Each row is followed by its class.
[ -7  12  18  10   5 -22 -41  25  53  -2 -30 -24  46  -6 -21 -48 -28 -38
 -18  15  22  11  19  -6  31  59  -5  -7  10 -37 -17  24  30  37   4 -46
  -3   8 -14   7  60   6] -> lagi
[  13 -103    6  -15    7   43   31   59   50    1   11   -9   17   17
   28  -18   32  -33  -49    4   18   90   51  -36   44  -40  -28   -3
    0  -18  -11  -36  -14  -26   35   22   -2   15   20   35  108   -1] -> Mebo
[ 14 -97  -6 -13   6  50  21  43  41  -7  15 -16   5   9  15 -26  25 -44
 -67   6   6  78  49 -41  42 -32 -22  -9  -4   0  -3 -32 -22 -21  42  31
  -1  17  -1  34 108   4] -> tizi
[ 19 -96   5 -12  15  51  15  53  39  27  21   4   6  12  25 -30  21 -29
 -71  31   1  80  42 -38  39 -26 -31 -20  -4  -1  -7 -25 -10 -33  29  26
  -2  20  -5  30 102   9] -> visum
[-33  41 -23   1 -14 -13 -15  27  23 -22  -2 -27 -17  27 -31 -10 -38  13
  16  54  17  11 -18 -21  12 -51 -36  14  29  -9  10  23  17  29  20  14
  18 -51  27 -45 -31 -29] -> mufe
[ -6 -16  27 -14 -39  40  11  15  -3 -31 -34 -28 -13  -1   9 -55  11 -13
  10  44 -17 -26 -14 -28  16  31 -24 -12   5 -16 -14   3 -21  -4  73   7
  24   2  -4  -8  41 -17] -> Kobi
[-43  49 -40   5 -12  -3 -11  23  14  -1   4  -1 -28  15  -7 -14 -35  21
   5  68  28   5  -7 -26   0 -66 -15  10  20   3  -6  34  20  30  17  22
  10 -50  19 -28 -16 -24] -> lagi
[ 19 -89  -4 -11   6  35  11  51  47  12  11   9  14   5  36 -21  19 -28
 -63  14  20  88  52 -41  42 -35 -17 -11  -9 -12  -5 -35  -6 -21  26  25
  -1  36  -7  34 104   8] -> lagi
[  13 -107    0  -15   11   52   14   61   44   13   33   -1    8    4
   15  -35   32  -37  -53    7   -2   73   41  -46   39  -23  -26  -12
    7   -2   -2  -27   -5  -20   33   15    3   11   -4   41  102   12] -> tizi
[-23  36 -33  17  -4 -15 -31   6  13   5  -9 -21 -18  28 -13   5 -29  11
  -7  41  28  26 -24  -2  -2 -47 -37   4  13 -22 -12  27  32  29  10  -5
   1 -48  25 -41   9 -18] -> Mebo
[ -8  21   4  31  33 -23 -35   6  46   8 -17 -11  58 -12  -8 -42 -25 -16
 -23  19  10   1  27   0   9  98 -16  -9   9 -34 -15  24  33  43  -3 -34
 -10  12 -13  28  62  15] -> Larup
[-29  36 -26  18 -21 -14 -26  28   9   6 -16  -8 -34  21 -25  18 -36  12
   6  21  25  35 -16  -8  12 -62 -36  13  25 -19  19   4  16  45  13 -10
   1 -37   0 -49 -11  -9] -> mufe
[ 13 -38  15 -61 -26 -18 -14 -20  -3  -9  -9 -66   9   1  30   8  18 -25
 -35  -6  -5  41   4  21  -3  -8   8 -44 -47  30 -40 -62  42 -22 -29 -23
  27  15  58  52  10 -31] -> Mebo
[  9 -86   7  -4  -1  52  15  53  39  -8   7  -5   7   5  24 -30  30 -38
 -48  14   7  78  32 -38  48 -25 -18 -14   4 -18 -18 -21 -14 -26  41  19
   0  16   4  24  94 -14] -> Kobi
[ 20 -89  -3 -16  10  55  16  49  32  13  17  -2  13   7  34 -31  29 -30
 -50  18  11  87  40 -34  36 -37 -21 -12   2  -4  -2 -19  -7 -17  22  31
  -6  18  -1  34  93   8] -> dup
[-43  67 -36  29 -14  -7 -17  23  28  11  -5   2  -4  29 -10   1 -49  13
 -10  55  40  21  -1  -3  38 -53 -25  25  26 -24 -24  35   3  28  13  14
  -8 -41  10 -40 -10  -5] -> Kobi
[ 30 -26   9 -56 -28 -33  -8 -11   1 -13 -34 -41   4   0  28  30  34   0
 -19  -5  50  69  -9  11  -7  -1  11 -16 -50   1  29 -75  20 -27 -11 -15
   3  40  30  18  35 -16] -> lagi
[ -1   9   6  16  13 -16 -59   3  50 -18 -33 -23  49 -18  -9 -60 -31 -39
  -9  13 -10 -12  19  -5   9  88 -10 -12   6 -40 -33  21  36  20  11 -37
   9   3  10   5  41   4] -> Mebo
[ 30 -43  14  -7  12   7 -33   1   9 -18  16 -29   2  46 -21  15 -10 -12
 -40  19  -5  23 -47 -10  35   7 -53 -14  18 -20  15 -16  16 -14  24  -9
   8 -22 -11  -9  64 -29] -> mufe
[ 45   2   8 -45 -20 -17 -33 -18  -4  17 -35 -71  -8  17  10  11  32   2
 -17 -12  36  49  -5  33   7 -54   1 -39 -17 -30  -1 -57  21 -23   0 -31
   5  -6   3  15  35 -49] -> visum
[  4   1   9  19  22 -14 -19  29  61 -18  -6 -27  55  -2 -25 -46   4 -41
 -24   3  20  28  22  -6  23  71 -22  -3  21 -42 -26   4  31  27   0 -33
  -7  13  -4  20  80 -16] -> Gud
[-29  38 -43  15 -26 -23 -35  12  19  10  -2 -12 -38   6   1  13 -28  21
  13  24  36  23  -5 -15   4 -50   1  20  34 -14  -9  16  30  26  25  -1
   4 -41  -5 -38  13 -15] -> tizi
[-23  33 -50  16   1  -2 -19  13  14 -17   9  13 -16  12 -16 -21 -34  14
  -9  48  32  15  -6 -25  -5 -42  -8   2  24   1  22  22  12  36   7  25
   2 -43  -4 -10 -14 -15] -> dup
[-17  41 -35  -4 -23 -13 -23   5   5 -17  -9 -42 -26  22 -10  -9 -44   2
 -13  45  13  20 -18  -3   5 -60 -13  -2   3   2   4  47  30  28   6   6
   9 -35  27 -31 -22 -16] -> dup
[-27  28 -39   6 -28  -3  -6  36  30  11  -1 -11 -18  25 -15   6 -33  29
  -5  47  18  33  19 -24  10 -71 -28   7  15  -1 -10  18  19  29   6  12
   4 -51  27 -20 -16 -22] -> zod
[ 28 -45  12 -23  10  17 -22  14 -10 -27  32 -37  -5  42 -12   2  -8   2
 -35  39 -13  28 -37  -8   6 -14 -55 -17  22  -4  10  13  24 -16  23  -2
  10 -38   5   8  34 -34] -> visum
[-19  -7  35 -24 -51  34   6  19   4 -49 -27 -32 -13  11   0 -40   8 -20
  18  29  -6 -36 -24 -22  20  -6 -38  -1  19 -23 -29 -13 -26   9  67  -9
  12  -2   0 -17  43 -14] -> Mebo
[-16  58 -52  28  -5   0 -35  12  11  -3 -15  -5 -28  18 -24   3 -37  19
   5  26  35  21 -20  -1   8 -55 -21  12  31 -20  15  17  14  33  19  19
  -3 -48   2 -38 -23 -23] -> Kobi
[-41  46 -28   4 -14 -10 -20   8  25 -13  -4 -15 -33  21 -27  -4 -32  10
  16  34  49  31  -6 -12   8 -55 -29  14  29 -10   9  15   7  42  -3  -6
  11 -34  17 -35   1 -24] -> Larup
[  3 -16  28 -24 -49  36  -6   2 -24 -34 -32 -49 -28   9   4 -43   1 -15
 -12  26 -17 -45 -29 -28  24   8 -27 -28  10 -15 -39  -5 -16 -21  51   8
  25  14   0 -11  31 -15] -> Gud
[-12   1  15  20  18 -32 -39  15  48  -7 -18 -19  35 -10 -17 -38 -20 -39
  -7  19   3   4  12  -4  14  88   0  -4  10 -38  -6   9  43  27  19 -41
   4   9  -9  -3  74  -3] -> mufe
[ 22 -37  25 -17  -1  10 -51   5  -5 -23  15 -51  -7  28 -23   9 -26 -16
 -34  22 -24   7 -57  -9  26  39 -40 -11  21  -1   4  10  24  -8  26 -19
  18 -33  -3 -23  39 -30] -> mufe
[ 16 -90  -2 -20   6  47  28  53  42   7  25 -12  13  12  29 -34  37 -29
 -62  15  20  84  35 -36  40 -37 -23 -14   4  -2  -4 -28  -4 -15  24  41
 -12  29   3  40  95   9] -> visum
[ -7   2  20   4   1 -21 -41   4  32  -6 -19 -25  41 -15 -18 -47 -26 -25
  -3  11  -5 -26  29 -14   4  55   0 -30   0 -17 -27  23  44  25  -1 -34
   6   9   3  17  36  -1] -> lagi
[ 29 -25  17 -38  10 -26 -12 -12  -2   7 -19 -42  17  28  25  11  34 -13
 -11  -5  12  56  -1  27   1 -25   5 -18 -37 -19   3 -61  36 -21 -22 -35
  25   8  28  32  26  -9] -> zod
[  0  -9  21  10   8 -19 -37  14  48 -27 -26 -27  56  -3  -4 -38 -24 -51
 -15 -17  24   6  32   0  20  55 -15 -11   0 -46 -13  -6  24  21   3 -37
  -4  11  13  23  60  15] -> Mebo
[ -6  21  20  20  10 -15 -39   9  64  -6   0 -17  64   0 -22 -56 -14 -43
 -25  15  19  -9  21 -20  29  64 -16 -17  12 -39 -39   7  25  22   5 -28
  -4  11 -20  17  67  -8] -> mov
[-26  49 -43  12 -10 -10 -28  20  21   7  -1 -17 -33  36  -9  -7 -37  13
   1  54  38  38 -24 -12  16 -60 -45   6  34 -27   8  37  27  32  17  10
  11 -46   4 -36  11 -24] -> visum
[  6 -99   0   1  20  53  23  62  48   5  24   1  10  13  19 -35  37 -55
 -67  17  17  92  42 -43  45 -39 -38 -14  -4 -13 -21 -36 -17 -19  26  27
  -2  32   5  21 114   7] -> Gud
[ -7 -23  39 -25 -54  31  24  15  -4 -53 -37 -46 -10  23  -3 -55   1 -29
 -19  41 -30 -32 -18 -19  31   2 -39 -15   6 -13 -27  -1 -20   4  66  -2
  26   4  -2  -8  52 -15] -> Mebo
[ 18 -53   0 -12   6  26 -18   1  -5 -35  16 -25  -9  42 -23  11 -11  -5
 -43  41 -10  40 -40  -4  16   6 -55  -5  16   3  12   1  11  -4  26  16
   3 -30   0  -8  51 -27] -> Larup
[ 17 -23  18 -27 -20   7 -25  -8   1 -43   5 -57  -5  50 -36  -9 -15 -36
 -31  24   4   8 -43   2  26  -6 -55 -16  14 -14   9  -7  14  -9  16  -1
  24 -32   5 -24  41 -47] -> mufe
[ -2 -10  23 -45 -57  40   3  -6 -19 -48 -12 -44 -36   2 -16 -46  -3   2
  13  39 -33 -60 -36 -33  15  20 -22 -19  14   7  -6   2 -10  -7  80   3
  20   6 -18  -1  40 -14] -> tizi
[ 22 -90  -7  -7   8  51  22  49  51   9   5  -2  17  14  21 -36  38 -40
 -68  10  21  93  48 -36  44 -38 -22 -11   2 -23 -10 -25 -20 -18  19  22
  -9  23   0  39 112  -4] -> dup
[ -8  -7  35 -36 -77  31   0  -9  -9 -56 -26 -52 -27   9 -17 -34   6 -19
  -1  33 -25 -59 -37 -34  24  13 -25 -12   1   1 -20   4 -25  -6  67 -11
  18  13 -14 -30  31 -22] -> mufe
[  1 -14  12 -29 -55  39  -8  -5 -15 -33 -35 -41 -33   7   0 -40   2 -11
   1  36 -32 -37 -23 -17  24  21 -20 -21   9  -9  -5   3 -16  -9  62  11
  14  13  -2 -10  46 -18] -> visum
[ 32 -51  25 -10   6  19 -27  19   5 -24  36 -43   3  45 -29   2 -11 -21
 -48  12 -19   2 -42 -18  25   9 -47 -13  16  -3  18  -7   3 -14  21  -3
  17 -20  -2  -8  41 -29] -> mufe
[ 27 -29  19 -68 -30 -12 -32 -34 -29  20  -8 -54 -25   4  15  19  11  -3
 -20  -2 -10  15 -26  38  -7 -12   6 -31 -25  11 -29 -60  52 -32 -19 -40
  21   5  28  35  15 -31] -> mufe
[  0  -2  19   4  18  -9 -21   7  66 -30 -17 -50  57   1 -26 -49 -21 -50
 -32   2  15  15  30 -10  24  70 -17 -13  -2 -32 -35  32  24  22  10 -30
  -7  17   3  35  67  -7] -> Larup
[ 12 -40  17 -18  -8   9 -33   5  -8 -34  11 -35 -17  50 -17   0 -31 -26
  -9  44  -7  19 -52   8  14  11 -57  -1  15 -15  20  29  25  -2  35 -13
  22 -33  -6 -20  51 -23] -> Larup
[ 19 -95   4  -2  11  46  29  47  48  19  14   8  18   9  22 -29  28 -26
 -50  12  10  87  51 -41  51 -15 -14   4   6 -13 -10 -19 -17 -14  34  33
  -8  20  -9  33 109   3] -> mov
[  8 -80   3 -12  15  40  17  52  38   4  17  -3  12  15  27 -30  17 -25
 -49  16  17  79  29 -40  40 -16 -24  -4   3 -19 -11 -20  -6 -25  32  25
   9  10   9  26  90   2] -> Mebo
[ 22 -97   2 -19   9  42  30  45  50   4  12  -7   6  13  24 -36  30 -33
 -58  22  17  84  43 -37  34 -42 -25 -19  -8  -5  -5 -27 -11 -24  33  36
  -4  16   7  37  96  -6] -> visum
[ 15  -7  16 -47 -49  39   6   0 -10 -42 -59 -59 -20  12   7 -41   8 -13
 -12  39 -20 -17 -14 -12  23   4 -37 -12  -7 -20  -9  -4 -27 -14  71   0
  23   1  -1 -11  33 -11] -> zod
[ 30 -37 -12 -52 -38 -14 -13 -13 -22  -3 -30 -37  -1   9  37  16  39 -13
 -20 -12  39  83  -5  33   0 -38   6 -30 -27   4  27 -86  39 -16 -41  12
   3  37  31  29  27 -11] -> dup
[ 22 -43  15 -25  -3  19 -40  -1  -1 -22  25 -51  -9  30 -21 -17 -27 -15
 -48  45 -31   1 -47  -7  22  14 -50 -34  18  18  -4  22  33 -22   5   3
  26 -33  16 -20  29 -38] -> Larup
[  22 -112    4  -10   17   51   24   52   47   19   22    4   18   12
   24  -23   40  -33  -63    2   21   96   48  -50   41  -23  -22   -6
   -5  -16   -8  -34  -19  -32   28   33   -6   28    4   44  105   10] -> mov
[ -5  -1  24 -31 -52  44   4   0   2 -57 -32 -45 -13  12   2 -53  -3 -21
  -5  39  -5 -15 -13 -21  39  18 -35  -1  14 -11 -13 -18 -27   2  64  15
  28  12  -1 -16  47 -15] -> Kobi
[ 22 -96   2 -13   1  44  24  55  48   0   4 -19  18  12  23 -27  29 -42
 -78   9  -6  78  42 -34  49 -27 -23 -19 -10   1 -11 -32 -12 -16  20  27
  -2  23  12  28  88   3] -> zod
[ -9 -17  31 -49 -55  35  -2  -6 -14 -57  -5 -49 -33  30 -13 -40  -8 -11
   3  52 -23 -35 -27 -26  17  -3 -39 -14  12  -7 -19   5 -13 -19  67   7
  29  10   0 -17  38 -17] -> visum
[-25  76 -48  29  -8 -17 -24   3   8  12 -16  -5 -17  21 -21  13 -32  40
   0  44  39  30 -12 -17  -7 -57 -33   3  12 -25   7  34  10  43  15   5
 -12 -43 -10 -52 -19  -8] -> dup
[ 22 -97   4 -13  18  45  27  58  39   9  13  -2  18  11  37 -21  32 -28
 -58  16  -2  86  44 -37  32 -33 -28 -14  -8  -6  -8 -26  -6 -20  23  21
  -2  21  10  44  89   6] -> zod
[-34  62 -34  12 -16 -13 -41   0  13  14  -5  -5 -23  23 -18  17 -46  17
  -1  43  56   7  -9  -8   0 -57 -29   6  13 -21 -13  17  11  33   8   2
  -7 -43   6 -35   5 -18] -> lagi
[ 10 -49   5 -82 -47  -2   5 -10 -15  -8  25 -36 -17  10  18  21  40  -4
 -16   7   9  69 -11   7  -6 -30  -8 -21 -31  22 -16 -53  47 -35 -13 -22
  19  28  28  53  21 -26] -> mov
[-28  59 -45  32 -13 -25 -47  -1  10  24  -7  -2 -24  32 -13  24 -50   4
 -20   6  50  -5 -16  16   8 -56 -22   3  23 -20 -13  -3   8  40 -12  -3
  -5 -24  -2 -20  -1  -1] -> Mebo
[ 28 -49  35 -39 -18 -17   1  -4 -14 -10 -27 -42  26  20  15   9  34 -35
 -19 -12   7  74  11  36  15 -15  -1 -17 -41  -1  -5 -79  36 -27 -45 -21
  15  23  45  22  29 -11] -> Gud
[ 22 -47  21 -56 -22 -32  -8 -36  -7  14  -8 -54  13  24  25  33  49 -31
 -41 -14  14  68 -11  30   6   2   9 -26 -43  12 -35 -66  41 -51 -49 -26
  22  43  44  38  40 -23] -> mov
[ -4 -19  11  16  10 -15 -40  -2  42  -4 -14 -10  54 -12   1 -34  -4 -34
  -8   8   4   8  22  -1  12 105 -13  -8   8 -27 -15  14  43  24  -8 -38
  -5  10  -7  24  80   9] -> Larup
[-44  56 -33  16 -15  -9 -23  25  12 -10   1 -17 -21  24 -28 -13 -43  14
  -5  48  17  28 -11 -20  17 -50 -29   9  18 -23   4  43  17  56  11  -1
  12 -39  13 -48  -9 -15] -> lagi
[ 11 -10  33 -16 -37  30  -1  -7  -6 -35 -44 -48 -14  20   6 -39  -3 -29
 -21  17  11 -30  -8 -18  37 -18 -32 -18  -2 -32 -31 -25 -20 -15  57   7
  10  20 -13 -16  64   3] -> Gud
[ 26 -27  27 -68 -22 -14 -14   0 -25  -8 -24 -68   1  16  15   8  36 -28
 -27  14  -1  53 -25  40  -4 -34  21 -35 -45  14 -10 -60  44 -41 -26 -26
  20   8  46  20  -1 -36] -> zod
[  3   6   3   4  19   7 -40   9  37  -4   5  -5  49 -20  -3 -56 -22 -28
 -10  21   2 -14  14   0   8  96 -13 -14  12 -32 -25  23  44  18  16 -34
  -7   7 -11  58  59   1] -> Kobi
[-35  55 -36   8 -15 -17  -4  28  20   8   8 -21 -25  17  -4   1  -5  40
   2  62  37  48  -8 -22   4 -73 -33   5  31 -14  -1  41  35  37  17  -9
  -8 -45   8 -38  19 -32] -> visum
[ -5 -10  22   7  30 -18 -30  27  45 -16  12 -13  58   5 -28 -44 -35 -42
 -30  26   4   6  27 -14  17  53 -27 -23   1 -21 -29  18  46  -5 -19 -33
   3   9  18  26  39   8] -> Gud
[ 30 -30  18 -76 -25  -3  12  -6 -21 -21  -8 -58   1  12  35  -7  28  -2
 -13  25   5  60  -8  10 -10 -63   1 -33 -42  28   0 -51  40 -30  -8   4
  24  20  33  39  -8 -22] -> dup
[-29  47 -30  15 -16 -20 -27  21   0  25  -4 -24 -27  14 -27  29 -39  35
  27  25  26  19 -22  -2  -5 -17   1  26  24  -8  -3  42  33  48  28   1
  -7 -56  -9 -33 -26 -16] -> mufe
[  22 -101   10  -17   19   52    9   51   33   25   28  -14   10    8
   29  -23   27  -47  -57    6    3   74   32  -32   36  -26  -25  -11
  -16   -1    6  -28   -8  -24   27   17    0   23    6   30   94   12] -> mufe
[ 14 -39  21 -21  12  17 -19  10  19 -32  30 -49   4  51 -26  -1 -23 -23
 -48  32 -10  33 -24   5  37  -1 -65   0  22  -3   2  -8  13   3  18  -5
  16 -23   6 -12  62 -17] -> Larup
[ 25 -39  -4 -10  11  24 -31  16   8  -5  48 -30   2  51 -11  10 -17 -21
 -52  21  -6  31 -29   7  34   5 -54  -4  19 -14  14  -3  13  -3  29  -5
  11 -24 -16   1  88 -23] -> Mebo
[ -2 -14  25  15  23  -8 -31  14  49  -7  12  -7  59   8 -21 -48 -18 -51
 -28  19 -13 -11  18 -15  14  57 -20 -10   7 -27 -46  35  38  -2   0 -37
  -1   9  -3  31  51   4] -> mov
[ 32 -12  25 -58 -17 -20   6  -9  -7 -15 -45 -62   2   2  23   3  23 -10
 -19   4  14  56   9  27   6 -46   7 -24 -32   7  -1 -59  30 -20   2 -17
  14  28  18  15  28 -28] -> lagi
[-30  44 -39  -3 -17 -15 -29  13  16   2  10  -5 -29  12 -36   0 -49  35
  13  38  27   5 -17 -24  -3 -22 -34   5  22   1  27   5  24  37  -1   9
  12 -39  24 -25 -37 -11] -> mufe
[ 28 -44  35 -69 -32  -3  -1  10  -3 -19  16 -70   9  18  28  25  27 -25
 -14  -5   2  48 -21   8  -6   0 -11  -8 -35  19 -16 -62  32 -37   9  -6
  29   7  29  34   5 -38] -> mufe
[-18  27 -44   1 -12   9 -56   1  -9  30   8 -10 -43  11 -15  -6 -33  14
  -1  32  26 -10 -44 -17  -7 -16 -17  -6  20  -4   4  29  20  16   1   0
  10 -54  14  -7  -7 -12] -> tizi
[ -5  13  20  24  34 -19 -20  32  49   8   0 -12  59   1  -4 -36 -11 -22
  -7  18 -10  -2  21 -13  -1  62 -15 -17   9 -36 -41  23  48  21   5 -40
   0   0  -4  39  49 -11] -> zod
[ -7   0  11   9  26 -20 -13  10  55 -15  -8 -14  54   1 -11 -44 -15 -29
   1  20   5  17  22   0  11  60 -16  -3   9 -21 -15  14  46  25  -8 -15
  -2  18   9  26  49   1] -> Larup
[ 22 -38  -1  -8  12  21 -49   4  -4   4  32 -20 -12  33  -3  10 -14 -12
 -36  12  -1   7 -52 -12  19  18 -40 -18  16 -16   1   7  13  -5  26  -1
  15 -27 -21   0  53 -21] -> lagi
